Here is a tiny trained network, its code and every weight. The questions are about switching its units off for an input and a class, where a switched-off unit gives its printed mean instead of its output.

import numpy as np


def w(rows, s, z=0):
    codes = np.array(rows[::2]) - 128.0
    scale = np.full(codes.shape[1], s)
    scale[-1] = z or s
    return codes * scale


def norm(h):
    return h / np.sqrt((h * h).mean(-1, keepdims=True) + 1e-5)


def f(y):
    return y / 2 * (1 + np.tanh(0.7978845608 * (y + 0.044715 * y**3)))


def log_softmax(a):
    a = a - a.max(-1, keepdims=True)
    return a - np.log(np.exp(a).sum(-1, keepdims=True))


def net(x, mask):
    res = np.array(x, float).reshape(1, 7) / 4 @ E
    u = 0
    for l in range(2):
        y = f(norm(res) @ A[l][:, :-1].T + A[l][:, -1])
        res = res + np.where(mask[u : u + 10], y, B[l][:, -1]) @ B[l][:, :-1]
        u += 10
    return log_softmax(norm(res)[-1] @ U[:, :-1].T + U[:, -1])


A, B = {}, {}
E = w([
[112,116,117,121,134,124,120,149,105,126,111],'x0',
[175,109,178,90,96,186,88,182,112,245,127],'x1',
[74,73,137,1,136,222,107,56,199,113,59],'x2',
[120,118,125,106,123,104,136,149,112,124,120],'x3',
[89,116,115,135,129,135,103,152,118,132,133],'x4',
[113,206,219,96,125,138,42,134,42,93,137],'x5',
[148,107,132,120,134,112,114,118,130,122,137],'x6',
],0.0098)
A[0] = w([
[145,113,59,101,108,130,138,119,127,132,130,196],'L0N1',
[164,132,146,178,119,104,125,173,108,218,132,107],'L0N2',
[112,185,209,90,116,147,91,117,80,35,150,61],'L0N3',
[72,137,107,125,136,112,134,86,174,2,94,87],'L0N4',
[106,126,156,56,153,135,134,111,134,254,137,3],'L0N5',
[124,190,227,136,135,111,81,138,76,119,131,127],'L0N6',
[150,140,139,145,110,139,120,134,146,121,136,78],'L0N7',
[135,130,68,136,125,140,130,121,148,135,135,196],'L0N8',
[160,89,89,142,120,123,162,143,133,142,168,110],'L0N9',
[114,158,97,215,152,61,149,122,103,47,156,214],'L0N10',
],0.012,0.0043)
B[0] = w([
[156,97,118,241,142,166,102,108,179,131,212,159],'L0N1',
[70,206,161,153,232,40,148,61,154,163,163,182],'L0N2',
[69,202,133,193,126,96,100,36,118,114,26,206],'L0N3',
[90,150,116,126,195,82,182,151,54,150,198,224],'L0N4',
[170,129,106,194,48,126,99,153,157,69,84,161],'L0N5',
[148,69,80,92,60,175,126,151,24,127,236,204],'L0N6',
[40,90,122,117,141,84,127,245,35,91,105,125],'L0N7',
[131,53,150,84,116,19,164,159,106,124,113,160],'L0N8',
[36,190,151,145,171,129,147,132,118,172,50,164],'L0N9',
[181,80,140,104,40,215,60,133,209,124,53,251],'L0N10',
],0.011,0.015)
A[1] = w([
[192,85,126,134,66,168,122,171,142,150,149,209],'L1N1',
[142,178,172,116,90,150,63,125,78,98,154,188],'L1N2',
[111,96,104,103,139,155,145,143,60,90,141,157],'L1N3',
[145,92,91,87,190,126,200,148,84,130,225,14],'L1N4',
[151,182,119,85,116,160,71,136,96,50,147,135],'L1N5',
[179,131,183,74,120,173,99,182,120,75,76,143],'L1N6',
[82,186,161,146,189,87,101,95,82,113,178,149],'L1N7',
[106,209,129,113,247,62,126,156,120,168,141,81],'L1N8',
[157,139,121,75,150,139,166,168,56,140,252,1],'L1N9',
[161,119,157,117,168,135,123,217,216,102,77,36],'L1N10',
],0.015,0.0021)
B[1] = w([
[76,137,149,129,142,116,162,85,113,162,84,213],'L1N1',
[168,108,80,97,141,151,110,168,140,53,151,236],'L1N2',
[130,114,138,153,131,118,150,100,197,146,116,166],'L1N3',
[132,91,144,155,120,164,68,133,217,48,221,194],'L1N4',
[128,162,221,127,158,131,126,162,163,128,113,206],'L1N5',
[156,171,136,167,159,100,106,173,142,87,151,185],'L1N6',
[112,124,124,143,151,67,197,133,141,251,112,248],'L1N7',
[104,184,185,89,140,147,122,122,104,55,85,231],'L1N8',
[196,108,26,116,82,152,100,115,80,155,144,179],'L1N9',
[119,45,69,86,87,152,157,101,54,169,155,189],'L1N10',
],0.018,0.013)
U = w([
[102,11,84,136,72,139,153,87,105,185,63,168],'0',
[53,201,183,121,203,53,172,87,129,163,110,215],'1',
[162,149,179,126,119,159,54,183,129,33,66,165],'2',
[207,143,52,97,126,97,103,146,64,204,211,5],'3',
[103,73,114,141,161,123,117,87,222,73,232,44],'4',
],0.013,0.0025)

Each question gives the input, the list of numbers given to net, and the class t.
The units are the neurons (one row each of A and B). Each row of codes is followed by its name. A weight is (code - 128) times the scale printed after its matrix; where a second scale follows, it is the last column's (A, B and U).
mask holds one flag per neuron, layer by layer. A switched-off neuron (its flag False) gives its mean, the last column of its row in B, instead of its output. The means were averaged over made-up inputs and are rounded, as every weight is.
A unit's drop is (log p(t) with every unit on - log p(t) with that unit switched off) / (log p(t) with every unit on - log p(t) with every unit switched off).
The circuit of an input: a set's keep is (log p(t) with only the set's units on - log p(t) with every unit switched off) / (log p(t) with every unit on - log p(t) with every unit switched off). Starting from the 12 units with the biggest drops (on a tie, the unit counted first), units are removed one at a time, each time the one whose removal leaves the highest keep (on an exact tie, the one counted first), for as long as the keep stays at least 0.8.
units of the circuit, in order: the units of the circuit, biggest drop first
k most important neurons: the k neurons with the biggest drops, biggest first
top k neurons in layer l: the k neurons of layer l with the biggest drops, biggest first
input [-6,-8,-8,7,7,7,-5], class 2: units of the circuit, in order -> [L0N10]
input [4,-2,0,1,7,-3,-2], class 0: top 2 neurons in layer 0 -> [L0N10; L0N6]
input [5,3,8,-8,-7,1,-3], class 2: 2 most important neurons -> [L1N7; L1N6]
input [0,2,-4,-2,6,1,-2], class 3: top 3 neurons in layer 0 -> [L0N6; L0N3; L0N2]
input [2,6,-3,-5,1,6,2], class 3: 2 most important neurons -> [L0N6; L1N9]
input [6,1,-2,8,-7,-7,5], class 1: top 2 neurons in layer 0 -> [L0N10; L0N9]
input [4,7,-4,7,-4,6,-8], class 3: 2 most important neurons -> [L0N6; L1N9]
input [4,0,2,-3,-4,0,-6], class 4: 4 most important neurons -> [L0N3; L0N10; L0N9; L1N4]
input [-2,2,1,-4,-1,0,-1], class 0: 3 most important neurons -> [L0N6; L0N3; L1N10]
input [6,0,-1,0,8,0,-1], class 0: 4 most important neurons -> [L0N3; L0N4; L0N6; L1N10]
input [-2,0,1,5,2,0,-1], class 4: top 2 neurons in layer 1 -> [L1N10; L1N4]
input [6,0,2,-1,-2,-6,-5], class 4: top 2 neurons in layer 0 -> [L0N10; L0N3]
input [6,2,-5,0,6,6,3], class 3: top 2 neurons in layer 0 -> [L0N6; L0N2]
input [3,-7,0,7,-1,8,3], class 2: units of the circuit, in order -> [L0N10]
input [2,0,-5,5,-1,-6,-4], class 0: top 2 neurons in layer 0 -> [L0N10; L0N4]
input [8,0,5,0,4,5,3], class 1: 2 most important neurons -> [L0N10; L0N3]
input [4,5,-1,-7,6,6,-4], class 3: top 2 neurons in layer 0 -> [L0N6; L0N10]
input [4,4,0,3,-4,6,-8], class 3: 3 most important neurons -> [L0N10; L0N6; L1N8]
input [-5,-1,-1,5,-3,7,2], class 2: 3 most important neurons -> [L0N3; L0N4; L0N6]
input [7,-6,8,5,-5,-2,-1], class 4: top neuron in layer 0 -> [L0N3]
input [2,0,-4,-1,2,4,5], class 2: 2 most important neurons -> [L0N10; L0N4]
input [-5,1,-2,8,-2,6,5], class 3: 2 most important neurons -> [L0N6; L0N10]
input [-5,-8,-2,-5,-2,1,-7], class 2: 2 most important neurons -> [L0N10; L1N7]
input [0,1,-4,-2,-6,-8,4], class 1: 4 most important neurons -> [L0N2; L0N9; L0N5; L1N8]
input [-1,-3,0,-6,2,2,-7], class 2: top 2 neurons in layer 0 -> [L0N10; L0N2]
input [1,-5,-6,7,1,0,-2], class 0: top 3 neurons in layer 1 -> [L1N10; L1N1; L1N8]
input [-5,-3,7,5,-4,-1,-6], class 4: most important neuron -> [L1N4]
